Below are the code and all the weights of a small trained network. Each question names an input and a class and asks about switching units off, where a switched-off unit gives its printed mean instead of its output.

import numpy as np


def w(rows, s, z=0):
    codes = np.array(rows[::2]) - 128.0
    scale = np.full(codes.shape[1], s)
    scale[-1] = z or s
    return codes * scale


def norm(h):
    return h / np.sqrt((h * h).mean(-1, keepdims=True) + 1e-5)


def f(y):
    return y / 2 * (1 + np.tanh(0.7978845608 * (y + 0.044715 * y**3)))


def log_softmax(a):
    a = a - a.max(-1, keepdims=True)
    return a - np.log(np.exp(a).sum(-1, keepdims=True))


def net(x, mask):
    res = np.array(x, float).reshape(1, 3) / 4 @ E
    u = 0
    for l in range(3):
        y = f(norm(res) @ A[l][:, :-1].T + A[l][:, -1])
        res = res + np.where(mask[u : u + 13], y, B[l][:, -1]) @ B[l][:, :-1]
        u += 13
    return log_softmax(norm(res)[-1] @ U[:, :-1].T + U[:, -1])


A, B = {}, {}
E = w([
[1,134,216,38,225,133,77,165,8,152],'x0',
[126,134,224,233,217,17,117,215,208,24],'x1',
[3,125,57,34,44,51,62,141,206,37],'x2',
],0.00074)
A[0] = w([
[60,97,204,55,195,155,79,158,69,139,17],'L0N1',
[120,166,52,36,51,213,160,75,54,195,59],'L0N2',
[17,109,47,50,68,43,51,111,182,65,95],'L0N3',
[69,101,199,61,188,153,85,156,74,137,36],'L0N4',
[245,52,55,210,43,146,167,84,250,105,104],'L0N5',
[128,146,126,126,127,124,129,133,125,128,127],'L0N6',
[62,98,203,57,194,154,81,157,70,138,8],'L0N7',
[218,118,188,231,217,174,173,92,48,212,75],'L0N8',
[61,97,205,55,195,155,79,158,69,138,19],'L0N9',
[122,185,220,197,195,42,149,234,173,39,27],'L0N10',
[127,122,128,126,128,128,128,129,129,127,126],'L0N11',
[125,174,208,188,181,53,137,217,170,63,80],'L0N12',
[119,170,51,33,47,215,163,75,52,199,53],'L0N13',
],0.0019,0.0012)
B[0] = w([
[142,160,76,174,93,82,167,118,114,125,161],'L0N1',
[123,71,144,177,193,100,64,95,181,129,195],'L0N2',
[208,137,202,101,127,210,195,183,124,121,211],'L0N3',
[140,156,81,167,97,86,164,119,116,126,155],'L0N4',
[55,192,89,158,136,48,165,132,5,151,249],'L0N5',
[133,127,123,131,124,133,129,127,129,129,128],'L0N6',
[142,157,80,171,95,87,164,118,118,125,155],'L0N7',
[132,132,166,43,71,180,160,202,175,61,233],'L0N8',
[141,159,77,171,96,84,166,119,115,126,161],'L0N9',
[127,63,84,115,147,171,70,39,134,201,217],'L0N10',
[131,129,129,131,129,128,129,127,130,129,127],'L0N11',
[128,78,95,121,144,163,79,47,136,186,203],'L0N12',
[124,76,142,173,188,103,69,97,177,129,198],'L0N13',
],0.0027,0.0017)
A[1] = w([
[128,121,122,127,126,126,132,120,129,131,116],'L1N1',
[128,128,128,128,128,128,128,128,128,128,128],'L1N2',
[123,121,118,126,125,131,128,125,126,132,116],'L1N3',
[128,128,128,128,128,128,128,128,128,128,128],'L1N4',
[125,177,160,62,60,145,109,184,180,74,7],'L1N5',
[122,110,102,120,121,133,117,106,124,142,94],'L1N6',
[128,128,128,128,128,128,128,128,128,128,128],'L1N7',
[128,128,128,128,128,128,128,128,128,128,128],'L1N8',
[113,254,56,196,76,34,151,126,78,127,75],'L1N9',
[128,128,128,128,128,128,128,128,128,128,128],'L1N10',
[128,128,128,128,128,128,128,128,128,128,128],'L1N11',
[120,134,162,62,86,148,133,190,182,79,104],'L1N12',
[128,126,126,128,128,128,128,127,128,129,125],'L1N13',
],0.0025,0.0013)
B[1] = w([
[126,128,134,133,137,131,125,125,128,117,127],'L1N1',
[128,128,128,128,129,128,128,128,128,128,128],'L1N2',
[132,127,133,136,144,128,129,120,129,114,126],'L1N3',
[128,128,128,128,128,128,128,128,128,128,128],'L1N4',
[237,131,202,178,173,232,176,143,94,239,110],'L1N5',
[136,109,142,141,148,126,111,119,138,114,128],'L1N6',
[128,128,128,128,128,128,128,128,128,128,128],'L1N7',
[128,128,128,128,128,128,128,128,128,128,128],'L1N8',
[43,204,102,153,160,7,174,162,23,130,251],'L1N9',
[128,128,128,128,129,128,128,128,128,128,128],'L1N10',
[128,128,128,128,128,128,128,128,128,128,128],'L1N11',
[222,144,179,130,121,230,198,175,113,148,136],'L1N12',
[128,126,129,128,129,128,127,127,128,126,128],'L1N13',
],0.0018,0.002)
A[2] = w([
[128,128,128,128,128,128,128,128,128,128,128],'L2N1',
[128,128,128,128,128,128,128,128,128,128,128],'L2N2',
[128,128,127,128,127,128,128,127,128,128,128],'L2N3',
[128,123,133,131,131,127,128,131,129,127,120],'L2N4',
[128,128,128,128,128,128,128,128,128,128,128],'L2N5',
[125,131,126,127,127,123,125,125,135,126,107],'L2N6',
[128,128,129,128,128,128,128,128,128,128,128],'L2N7',
[127,128,129,128,128,128,128,130,128,128,127],'L2N8',
[129,124,132,133,132,126,126,134,132,125,117],'L2N9',
[128,128,128,128,128,128,128,128,128,128,128],'L2N10',
[126,124,112,127,115,120,124,125,138,125,98],'L2N11',
[114,49,132,186,182,77,2,75,221,109,6],'L2N12',
[149,127,157,129,135,149,135,136,135,126,128],'L2N13',
],0.003,0.0026)
B[2] = w([
[128,128,128,128,127,128,128,128,128,128,128],'L2N1',
[128,128,128,128,129,127,128,128,128,128,128],'L2N2',
[128,128,129,129,131,127,127,128,127,128,128],'L2N3',
[124,124,122,125,118,136,133,127,119,127,123],'L2N4',
[128,128,128,128,128,128,128,128,128,128,128],'L2N5',
[134,119,123,129,135,138,137,122,100,153,113],'L2N6',
[128,128,128,128,127,128,128,128,129,128,128],'L2N7',
[129,129,127,129,127,129,129,127,127,128,127],'L2N8',
[125,126,119,115,120,136,143,127,111,138,120],'L2N9',
[128,128,128,128,128,128,128,128,128,128,128],'L2N10',
[124,119,136,127,163,144,135,117,92,154,107],'L2N11',
[125,23,74,100,144,198,50,4,129,216,255],'L2N12',
[127,144,136,110,90,152,151,161,140,114,135],'L2N13',
],0.002,0.0018)
U = w([
[116,29,96,132,161,146,24,24,172,169,221],'0',
[72,214,86,166,124,3,173,152,56,111,153],'1',
[200,145,213,83,95,228,183,217,165,99,8],'2',
],0.0057,0.00018)

Each question gives the input, the list of numbers given to net, and the class t.
The units are the neurons (one row each of A and B). Each row of codes is followed by its name. A weight is (code - 128) times the scale printed after its matrix; where a second scale follows, it is the last column's (A, B and U).
mask holds one flag per neuron, layer by layer. A switched-off neuron (its flag False) gives its mean, the last column of its row in B, instead of its output. The means were averaged over made-up inputs and are rounded, as every weight is.
A unit's drop is (log p(t) with every unit on - log p(t) with that unit switched off) / (log p(t) with every unit on - log p(t) with every unit switched off).
The circuit of an input: a set's keep is (log p(t) with only the set's units on - log p(t) with every unit switched off) / (log p(t) with every unit on - log p(t) with every unit switched off). Starting from the 12 units with the biggest drops (on a tie, the unit counted first), units are removed one at a time, each time the one whose removal leaves the highest keep (on an exact tie, the one counted first), for as long as the keep stays at least 0.8.
units of the circuit, in order: the units of the circuit, biggest drop first
k most important neurons: the k neurons with the biggest drops, biggest first
k most important neurons of layer l: the k neurons of layer l with the biggest drops, biggest first
drop when u is switched off: that unit's drop, to one decimal
input [-2,-1,-6], class 2: units of the circuit, in order => (L0N8)
input [-6,-5,1], class 1: 3 most important neurons => (L0N5, L0N10, L0N12)
input [-8,5,-6], class 1: 2 most important neurons => (L0N5, L0N3)
input [-5,-6,-8], class 2: units of the circuit, in order => (L0N8, L0N10)
input [-8,-2,6], class 1: 2 most important neurons => (L0N5, L0N8)
input [-8,0,6], class 1: 2 most important neurons => (L0N5, L0N8)
input [-5,6,6], class 0: 4 most important neurons of layer 0 => (L0N10, L0N12, L0N8, L0N5)
input [-4,-2,-4], class 1: 2 most important neurons => (L0N5, L0N3)
input [3,4,-2], class 0: 2 most important neurons => (L0N10, L0N5)
input [7,7,-7], class 0: 2 most important neurons => (L0N10, L0N12)
input [4,5,7], class 2: 3 most important neurons => (L0N3, L0N5, L0N2)
input [3,5,-4], class 0: 2 most important neurons => (L0N10, L0N3)
input [6,8,-4], class 0: 2 most important neurons => (L0N5, L0N10)
input [3,6,-5], class 0: units of the circuit, in order => (L0N10)
input [-4,8,7], class 0: 2 most important neurons => (L0N10, L0N8)
input [4,4,-5], class 2: 2 most important neurons of layer 0 => (L0N8, L0N5)
input [-5,0,-4], class 1: 2 most important neurons of layer 0 => (L0N5, L0N3)
input [5,6,4], class 0: 2 most important neurons of layer 0 => (L0N10, L0N5)
input [6,-6,-7], class 2: drop when L0N12 is switched off => 2.0
input [-3,5,-8], class 2: drop when L0N8 is switched off => 2.2
input [-2,-3,-6], class 2: units of the circuit, in order => (L0N8)
